Each row is followed by its class.
[ 17 -37  24  11  -8 -92 -40 -94  16  16  49 -40  12  46  34  -2  34 -43
 -14 -43 -29 -19  30  -5  31  -1  34  29 -12   3 -15 -26 -26 -16 -31  16
  39   7  11  32 -31] | <8>
[-36 -37  46 -19   1 -21 -25 -51  35  28  34 -37  48  -7  13 -14  29  26
  17 -19 -10  11  37  22   8  24  56  24  48   6  55 -76  13 -47  76 -13
 -23   4 -40  36 -51] | <181>
[ 18 -26  26   3  -4 -83 -38 -94  21  17  51 -34  -1  38   3  -5  33 -54
   2 -29 -17 -12  21  -1  30  10  38   2 -34  12  -2 -49 -28  -8 -31 -10
  30  18  31  43 -38] | <170>
[-36 -62  57 -14  36 -32 -37 -64  17  48  16   6  12  -3   5   5  20  31
  70 -15 -19   4  25  26   4  -8  75 -10   3  10  23 -46  24 -54  32  -7
 -53 -11 -29  52 -18] | <161>
[ 15 -22   4  -5   6 -86 -52 -46  13  21  66 -43  14   8  -9  -1  27   1
  38 -16  -2 -25  15  47  19  16  46   6 -28  17 -12   3 -17 -40 -23 -25
   7  -3 -21  33 -36] | <4>
[ 30 -12   9  -3   7 -92 -39 -72  33  31  67 -54  19  11  13  -8   4  17
  18 -21  -7 -37  34  41  16  14  32  36 -17   8 -13 -22 -10 -41   2 -38
   9  44 -12  20 -39] | <137>
[  -7  -22    4  -19   -2  -45   -4 -114   12   12   79  -25    0   43
   -1   -5   26   -2    8  -37   20  -32   40   -6    2   27   64  -17
  -27    4   16  -11  -29  -26   -2   19   -7    9   15   73  -22] | <161>
[ -2 -70  63 -22 -27 -54 -34 -30  53  47  30   6  27 -55   3  17  49  50
  53 -15  -9   8  27  35  -7 -25  66   5  21  -1  41 -36  36 -30  49 -17
 -13  -2 -27   5  18] | <122>
[-19 -73  55  -8  18 -36 -46 -60  -3  53  23  17  16  26  -7   2  13  29
  59 -16 -14   5  26   9  18  -3  63  -8   6  19  14 -28  19 -42  29   4
 -28 -11 -53  34 -12] | <8>
[ 20 -24   3 -12 -11 -83 -44 -43  20  36  72 -40  11   8  -3   1  20   1
  26 -27 -10 -28  10  56  20  21  60   8  -3  12 -10  12 -12 -28 -16 -28
  10   3 -22  24 -31] | <4>
[   0  -27   -4  -20  -26  -34   -4 -113   20    3   98  -12    5   46
  -19  -14   32   -1   20  -43   37  -19   44   15   19   34   55  -22
  -48   13   10    9  -38  -25  -10   42  -10   -8   14   65   -9] | <112>
[ 48 -42 -14  32  19   1 -34 -62 -11   7  40  18   1  15 -23 -53 -27  -6
  26  24  -4 -14  11  -2  22   1  86 -60 -31  35  -1 -48 -20 -72  10   1
 -21 -60 -28  17  31] | <112>
[  -2  -33   -5   -9  -11  -54  -27 -108    9   17   82  -11   -3   52
   -7  -12   12   -5   13  -67   30   -9   29  -13   18   38   80  -22
  -50   10   20  -10  -26  -35  -20   30   -6    7   -2   85  -13] | <147>
[-15 -44  49 -19   6 -30 -23 -53  38  49  20 -22  34   7  20  -9  36  19
  -4 -33 -13   6  35  11  16   2  49  29  50  10  31 -57  28 -22  78  -3
 -33  19 -39  33 -31] | <136>
[ -6 -65  61 -15  -1 -40 -17 -51  40  55  37 -12  16 -41   0  18  44  68
  51  -4  -9   8  25  30 -15 -33  69  11  32  -3  23 -30  42 -38  44 -17
 -34   9 -29   9   7] | <161>
[-30 -45  49 -17   7 -33 -25 -54  34  32  36 -28  36  13  29 -23  26  39
   5 -41  -3  -1  43  20  13  23  50  28  52   6  51 -54  17 -33  71 -16
 -23  26 -33  39 -46] | <137>
[ 45 -39  -7  20  41  -4 -43 -46   3   9  13  11   2 -12  -7 -51 -23  -9
  19  13 -11  -7  16 -12   5  -4 101 -66 -19  43  -3 -48 -25 -84   8 -11
 -24 -52 -33  19  16] | <2>
[ 22 -44  28 -35 -36 -42 -28 -71  12   2  85  -8  10  33  -2  19  36   9
  27 -14   6 -11  11  17   1   6  45  17 -33  20   2  39 -20   4   2  24
   3   8 -21  39 -22] | <8>
[ 39 -49  11  29 -14   5 -40 -64  12   2  43  29 -12  13   5 -55  15 -15
 -24  25 -25   1   4 -19   8 -11  35 -37 -13  10  15 -59  -8 -64  25   9
 -17 -20  -9  21   8] | <112>
[-33 -41  43 -18 -11 -35 -30 -42  31  36  27 -11  52 -12  13 -16  48  32
  22 -31  -8   5  34  21   7  25  42  20  51   0  55 -58  22 -41  70 -19
 -18   7 -34  31 -30] | <122>
[ 20 -52  13  34  -4   3 -55 -29  -2  -2  41  27 -16  -1 -11 -49  25 -13
 -12  16 -24 -10  -7 -17  12   8  39 -44 -15  14  16 -37  -8 -80   9   1
   6 -35 -18  28  -7] | <4>
[ 44 -39  22  36  21  -6 -48 -47  10   3  29  23 -13  -6   8 -40  10 -31
 -23  24 -28   3  -3 -38  12 -16  34 -26 -29  13  10 -74   2 -55  36   7
  -1 -10 -13  25  -3] | <136>
[ 31 -29  42 -30 -40 -34 -38 -64  17   3  92  -1  -2  22  -8  19  34   8
  30 -14   3 -14   6   6  17 -10  28  15 -48  18  -9  22 -11  10   7  31
   9  22  -3  36 -15] | <136>
[ 25 -70  65 -26 -13 -39 -31 -39  47  60  32  -7  19 -40  -6  28  35  67
  32  -9 -12  10  13  24   6 -56  57  18  18   8   9 -25  45 -21  57  -1
 -20  15 -36  -6  16] | <136>
[ 36 -38  19  58 -13  -3 -16 -39  10  52  25  37 -40  13  32 -31   3 -19
 -32  41 -27   5  27  -5  -4 -25  52 -65 -18  14 -11 -28   1 -40  18  37
   7   8  15   1   3] | <137>
[  4 -26  35  -5  -8 -90 -52 -87  11   8  53 -35  18  26  25   5  34 -42
  16 -50 -16 -16  24  -1  40   9  35  15 -28   3  10 -47 -30 -11 -39   8
  53   6  35  38 -27] | <122>
[  29  -16    6   -7   10 -100  -41  -61   22   20   68  -52   16   24
   20  -11    9    5   26  -25   -1  -36   38   35   25   16   45   25
  -22   11   -2  -18  -12  -34    2  -28    2   31  -18   35  -41] | <137>
[-17 -44  41 -35   6 -30 -28 -57  34  28  10 -17  36 -10  23 -22  37  36
   6 -30  -6  11  36  19 -10  23  61  15  59  14  48 -52  13 -51  57 -28
 -43  14 -45  29 -30] | <2>
[-13 -55  76  18  32 -69 -51 -25  31  56  11   0 -19   4  -1   1   0  -1
  77  -2 -18  -4  43  42  22  -4  74 -21  30  -2   3 -31  22 -25  26 -14
 -41 -29 -77  41  -5] | <188>
[-36 -64  41 -12  21 -37 -60 -30   1  45  28  19   1   2 -12   7  26  23
  77 -14  -3   5  18  31  20   0  77 -39 -15  19  29 -22   9 -56   4   3
 -27 -29 -33  50 -16] | <4>
[-22 -62  64 -22  -2 -52 -58 -49  12  44  21  21  18  -5  -6   7  25  19
  77 -32 -18  -2  27  27  20   7  64 -12   2   9  22 -49  20 -47  23  -9
 -26  -7 -29  33  -2] | <122>
[-18 -54  72  13  17 -66 -14 -13  36  57  33 -16   6 -23   4   4  10 -14
  74   8 -27   1  39  33  27   5  75 -32  21  11   9 -42  19 -20  32   0
 -36 -36 -65  35 -18] | <181>
[-26 -68  59   0  26 -52 -63 -52  12  58  15  17   4   1   1   3   5  18
  83 -28 -16  19  21  23  15  -1  83 -13  -6  22  23 -51  27 -55   6   0
 -41  -8 -50  47  -6] | <147>
[-24 -60  44 -17  -6 -33 -14 -52  24  46  30 -16  39  20  22 -13  40  32
  -3 -24  -7   7  29  12   9  10  58  29  57   9  38 -33  17 -36  72 -16
 -24  -1 -56  34 -26] | <8>
[  11  -33   31    6   -7  -76  -70 -104   28   10   60  -36  -15   47
   12  -14   10  -40    7  -43  -10  -23   33   11   31    5   55   19
  -23   -8   -3  -22  -30  -12  -26    7   30   -7    4   53  -33] | <188>
[-27 -53  37 -11   0 -39 -23 -44  22  43  24 -17  42  21  24 -17  40  28
  10 -34 -20   2  37  19  13  14  52  31  60   3  44 -39  22 -39  71 -11
 -24  -2 -58  35 -33] | <8>
[ 37 -14  12 -19  10 -83 -48 -67  24  20  53 -42  12   7  11 -13  10  11
  26 -21 -11 -15  23  30   7   8  48  13 -14  15  -9 -16 -19 -50  -8 -39
 -11  19 -30  25 -30] | <2>
[  2 -22  -5 -28 -29 -48 -29 -97  10  -5  90  -1  10  30 -16  -3  30  -6
  40 -52  41 -22  41  -4  13  42  66 -20 -65  10  28  -5 -35 -25 -14  21
  19   1  24  67  -1] | <122>
[ 33 -38  18  55  -9  -8 -51 -42  10  35  25  46 -50  13  11 -30  10 -26
 -10  43  -9  17  31  -2 -12 -31  64 -69 -15  -2 -11 -28   1 -52  19  33
  -7 -15  -9  20   7] | <188>
[ 16 -33  32 -28 -21 -42 -38 -79  21 -18  90 -21  11  17   2   6  16  27
  38 -23  13 -18  18  21   7  13  43  22 -55  17  10  20 -23  -5   5  15
   9  15   1  45 -33] | <137>
[ 13 -32  30 -32 -40 -51 -45 -66  12   8  84 -13  14  13 -10   1  36  -9
  35 -20  13 -13   6  19  12   2  45   8 -32  16 -13  24  -4  -6  -9  11
  -1   8   6  41  -7] | <205>
[   2  -37   31    0    2  -94  -39 -107   24   25   68  -43    7   15
   30    0   42  -38   -3  -39  -27  -24   25   -1   23   -5   45   17
   -4   -9   -2  -39  -15  -10  -34    6   23   14   35   47  -39] | <161>
[  -1  -24   -2  -16  -12  -42  -52 -109   15   -2   79  -10  -19   60
  -14  -11    9  -12   28  -50   42  -18   49   -2   18   32   73  -15
  -48    0   19    5  -37  -34  -11   24    5   -5   -3   82  -23] | <188>
[ 27 -26  -3   3   0 -89 -32 -66  17  34  60 -44  27  33  14  -5  21  -7
  11 -19 -15 -16  25  29  18   8  45  31 -18   5 -14  -7 -10 -28   4 -19
   0  11 -32  30 -29] | <8>
[ -3 -60  56 -13   9 -41 -47 -45  25  60  14  13   7   6   6   5  10  12
  56 -28 -22   2  25  19  31 -17  72  -3  -5  20  -5 -36  27 -42  43   1
 -41 -11 -41  36  -1] | <136>
[ 19 -65  55 -19 -14 -46 -27 -37  61  60  24 -12  21 -40   6  20  35  54
  23 -11  -9  10  22  23   2 -55  62  19  15   6  14 -36  44 -21  65  -8
 -25  16 -34   4  15] | <136>
[ 14 -31  27 -34 -34 -51 -48 -66  12   6  79 -12  20  12  -7   2  35 -11
  39 -18  12 -12   7  20  13   4  46  10 -31  22 -14  30  -5  -6 -10  15
  -4   4   4  44 -16] | <205>
[   3  -32   -9  -11  -19  -44  -19 -103    6   19   86   -9    0   61
   -7  -10   23  -18    8  -37   22  -15   40  -12   14   25   66  -16
  -54    9    9   13  -35  -19   -5   31    8   -7   -4   69  -16] | <8>
[ 43 -67  20  39 -10  17 -17 -22   9  40  21  16 -16  -9 -15 -24  34 -35
 -41  67 -32  15 -29   7  -8 -54  26 -48 -50  17 -32 -35  -3 -31  36  11
  -9   0 -20   9  12] | <8>
[ 19 -65  54 -18  -3 -46 -33 -37  49  55  25  -7  13 -38   6  16  44  44
  32 -15  -5  20  30  18   5 -51  63  16   3   8  19 -32  44 -27  56   2
 -20   7 -29   8  11] | <136>
[-22 -49  27 -32  -6 -18 -18 -62  35  34  36 -14  49   3   7 -19  37  41
  20 -37   5   8  35  37  13  19  55  18  56  12  46 -44  17 -42  63  -6
 -44   3 -34  31 -23] | <112>
[ 23 -42  27 -30 -34 -47 -37 -64   6  11  87  -6  13  25  -6  21  32   8
  39 -13   1  -8  11  21   6  -4  45  16 -29  17 -10  41 -15  12  -4  25
  12   6 -17  32 -20] | <8>
[ 33 -20  10 -16   0 -96 -31 -56  32  13  72 -66  27   1  -1   1  13   6
  32  -8  -8 -42  27  35  24  13  42  21 -23   9   1 -29 -15 -46   5 -29
   4   7 -27  33 -36] | <181>
[  11  -42   24    7    0  -93  -52 -107   26   28   49  -40    1   21
   25   -4   16  -36   -6  -46  -16   -7   16   -1   23   -3   57   17
  -34    8    8  -46  -20  -21  -44    7   33    9   17   49  -26] | <147>
[  12  -19   -4  -24  -25  -33  -10 -104   12    7   74   -2   -2   57
  -33   -6   23   -5   13  -43   29  -23   37  -10   13   35   56  -39
  -50   19    7    2  -36  -13   -1   22    0   14   22   73  -20] | <170>
[ 16 -67  59 -19 -17 -44 -29 -41  53  57  26  -9  22 -34   5  26  38  59
  27  -5  -7   8  22  23   0 -53  59  15  16  10  12 -36  42 -23  60  -3
 -24  23 -32  -1  13] | <136>
[   9  -20    0  -17  -19  -37   -2 -102   17   10   73  -11   -4   56
  -30   -7   29   -9    9  -35   29  -22   38   -4   10   35   60  -35
  -52   19    9   -5  -38  -18    1   15   -4   11   20   69  -18] | <170>
[  0 -77  55 -17 -10 -50 -33 -51  39  61  23  -6  24 -43  -6  18  28  71
  43 -28  -2  17  13  31  -8 -17  76  13  33   6  36 -39  48 -43  35 -11
 -23  15 -46   8  15] | <147>
[ 24 -39  27  69 -15  -1 -43 -37   8  34  27  52 -51  18  14 -30   7 -28
  -8  52 -20   9  20   5  -8 -21  54 -65 -12  -1 -13 -28  -3 -53  15  36
  -3 -18  -8  15   5] | <188>
[ 13 -27   7 -16 -30 -41 -20 -98  19  19  80  -6  -6  46  -5  -5  22 -24
   4 -43  23 -19  40 -16  26  15  60 -18 -53  18  -7   3 -25 -11   6  41
   5   6  11  65 -12] | <136>
[   3  -28   18    3    0 -106  -59 -100    5   27   49  -44   16   23
   24  -16   33  -67   -2  -29   -7  -14   28    2   32    3   43    4
  -21    7   -2  -42   -7  -13  -38    9   33    8   34   41  -38] | <205>
[ 35 -11   4 -17  12 -91 -50 -57  22  21  51 -38  15   0  16 -10  13   0
  33 -24 -10 -11  23  36   9   5  55   7 -19  15 -13 -17 -17 -45 -15 -35
 -12  19 -21  26 -29] | <2>
[ 21 -21  25   7  10 -89 -60 -67  31  19  57 -47  -3  23  -4  -6  -2  10
  47 -17   2 -29  32  50  21   5  48  27 -21  -2 -12 -12 -13 -43   0 -33
   7   0 -39  36 -30] | <188>
[ 25 -43   1  59 -23  -9 -31 -17 -12  49  37  48 -38   7   8 -27  30 -27
 -28  44 -24  11   2   4  -6 -17  60 -91 -13   6 -13 -21   0 -50   0  34
  -2 -10   6   9   5] | <4>
[-15 -44  44 -18   9 -27 -22 -45  38  40  32 -20  39   6  16 -10  46  31
   1 -32  -3   4  31   3  20  -3  43  29  41  12  34 -56  25 -33  75  -4
 -32  20 -37  38 -27] | <136>
[-22 -69  46  -9  14 -35 -49 -55   2  52  23  21  12  22   0   4  14  15
  65 -24 -17  16  23  15  20  -6  78  -9  -6  12  15 -28  15 -42  27   7
 -31 -19 -46  42  -7] | <8>
[-15 -64  59  17  29 -76 -19 -21  20  76  18  -3   4  14  18   0  25 -13
  51  -1 -33   4  40  20  27  -5  64 -19  30   9   5 -22  23 -18  30  -2
 -39 -27 -78  39 -13] | <8>
[-24 -49  35 -29  -6 -22 -18 -66  33  31  39 -22  46  16   7 -20  40  36
  16 -31   0   1  35  35  18  20  42  18  53  14  45 -44  13 -35  59  -4
 -42   4 -39  35 -31] | <112>
[ 28 -28  16 -54 -35 -37 -48 -60  22 -13  80  -9  10   1  -4   7  24  24
  41 -16  15  -7   7  19 -10  -2  52   4 -36  29  -2  33 -27 -15 -12  -3
 -15  14 -13  31 -20] | <2>
[ 34 -49  -9  40  20  -3 -41 -28  -3  12  21  13  -5 -12 -31 -40 -15 -10
  18  18 -13 -29   4   2  13   2  94 -73 -21  36 -12 -33 -21 -79   1  -4
  -6 -66 -30  16  26] | <4>
[ 10 -64  51 -29  -7 -33 -14 -35  45  52  19  -8  21 -27 -29  24  43  61
  45  -5   0  11  13  34  -4 -23  56  -3  13  14  26 -35  34 -25  51 -27
 -34  24 -29  10   4] | <170>
[-24 -57  38 -11  -4 -36 -23 -50  24  44  24 -18  48  22  26 -15  42  18
  -3 -33 -16   9  29  10  14  16  52  35  60   6  31 -39  19 -28  64 -13
 -28   5 -52  35 -32] | <8>
[ 29 -28  27  -2   8 -89 -51 -91  20  19  53 -41   5  30  21  -1  23 -56
  -5 -38 -19 -20  24  -7  42 -15  42  17 -39  14 -20 -40 -21  -1 -24  16
  31   9  22  41 -32] | <136>
[  2 -84  58  -6 -19 -38 -35 -44  52  56  25   0  22 -48  -2  13  31  62
  44 -21 -13  23   7  33 -11 -23  80  21  22  10  28 -31  46 -36  32  -6
 -32   4 -44   7  21] | <147>
[ 49 -42 -16  22  31  -8 -48 -63   4   5  23  14   4 -23 -21 -54 -24  -4
  14  23  -5 -11  14 -15  -7  -1 100 -73 -32  34  -3 -51 -24 -82  12 -14
 -30 -48 -34  21  18] | <2>
[ 34 -49   3  35  41 -16 -30 -62  -4  26  25  11   1 -20 -12 -41 -19 -13
  23  24 -21 -16   9  -4   1  -5 107 -58 -10  20 -12 -51  -2 -67  20 -12
 -32 -57 -25  26  16] | <161>
[ 30 -25  32 -36 -44 -26 -19 -63  17  -9  84  -3   3  25 -34  18  40  14
  43 -15  15  -5  -2  18   5  26  30   7 -48  23  -3  24 -20  -5   2  -3
  -3  26  -1  40 -18] | <170>
[ 58 -40   8  33  35   3 -43 -42   1  14  12  11  -7   5 -18 -44 -28 -21
  17  13 -20 -19  15 -23  26 -25  83 -45 -35  45 -23 -51  -9 -63  30   6
  -8 -55 -32  16  30] | <136>
[ 33 -49  37  48  -8  -2 -23 -28   8  40   9  12 -23 -31 -15 -41  18 -61
 -38  57 -24  19 -22  15 -10 -48  40 -79 -36  10 -46 -55  12 -30  34   9
  -9  -4   2   5  22] | <205>
[ 51 -41  21  40  14 -12 -47 -44  22   7  23  22 -16  -9  13 -40  15 -36
 -33  43 -31  -9   3 -37   4 -30  30 -30 -32  17   4 -71   0 -54  37   6
  -4 -13 -12  23   2] | <136>
[ -9 -60  80  14  48 -70 -17 -26  40  66   6 -10  -6 -11  11   5  23 -28
  45  -7 -26   9  34  14  35 -21  59 -27   2  15 -10 -42  25  -2  37  10
 -45 -26 -56  47 -10] | <136>
[  -9  -17  -12  -15  -22  -52  -27 -105    2   21   79  -20   12   53
   -8  -20   17  -27    6  -38   34  -20   34   -4   21   27   69  -34
  -43   12   -1   -1  -25  -28   -5   25   -4    2   16   72  -17] | <205>
[ 29 -61  41  32 -30  -2 -29 -15  27  41  32  23 -21 -42 -14 -27  42 -42
  -9  50 -29  11  -9  21  -5 -53  41 -63 -48  13 -17 -49  -1 -25  32   6
   9 -14   3   5  22] | <122>
[ -8 -54  63   1  38 -59 -34 -18  25  60   3   2  -8 -20   7 -11  13 -10
  69 -11 -29  18  37  32  13  -6  81 -49  19  14   5 -36  19 -23  20  -8
 -56 -25 -68  35  -5] | <2>
[ 23 -80  37 -21 -21 -50 -25 -32  36  65  23   0  25 -26   5  26  42  58
  29  -1  -6  17  13  25  -7 -38  65  18  23   4  14 -12  43 -37  45 -19
 -28  16 -50  -4  19] | <8>
[ 28 -38 -19  38  39 -22 -57 -64  -8  14  23   8  19 -19 -27 -66 -29 -34
  19  11   9 -14  17 -21  17  -5 100 -69 -32  30 -13 -63  -4 -78  15 -11
 -10 -61 -10  35  24] | <205>
[ 47 -42   6  38  -7  -4 -48 -36  21   5  29  11 -10 -19   5 -47   5 -38
 -18  39 -40   0   3 -26   6  -4  42 -31 -25   4  19 -79   1 -74  30  -6
  -6 -20 -19  19  -6] | <181>
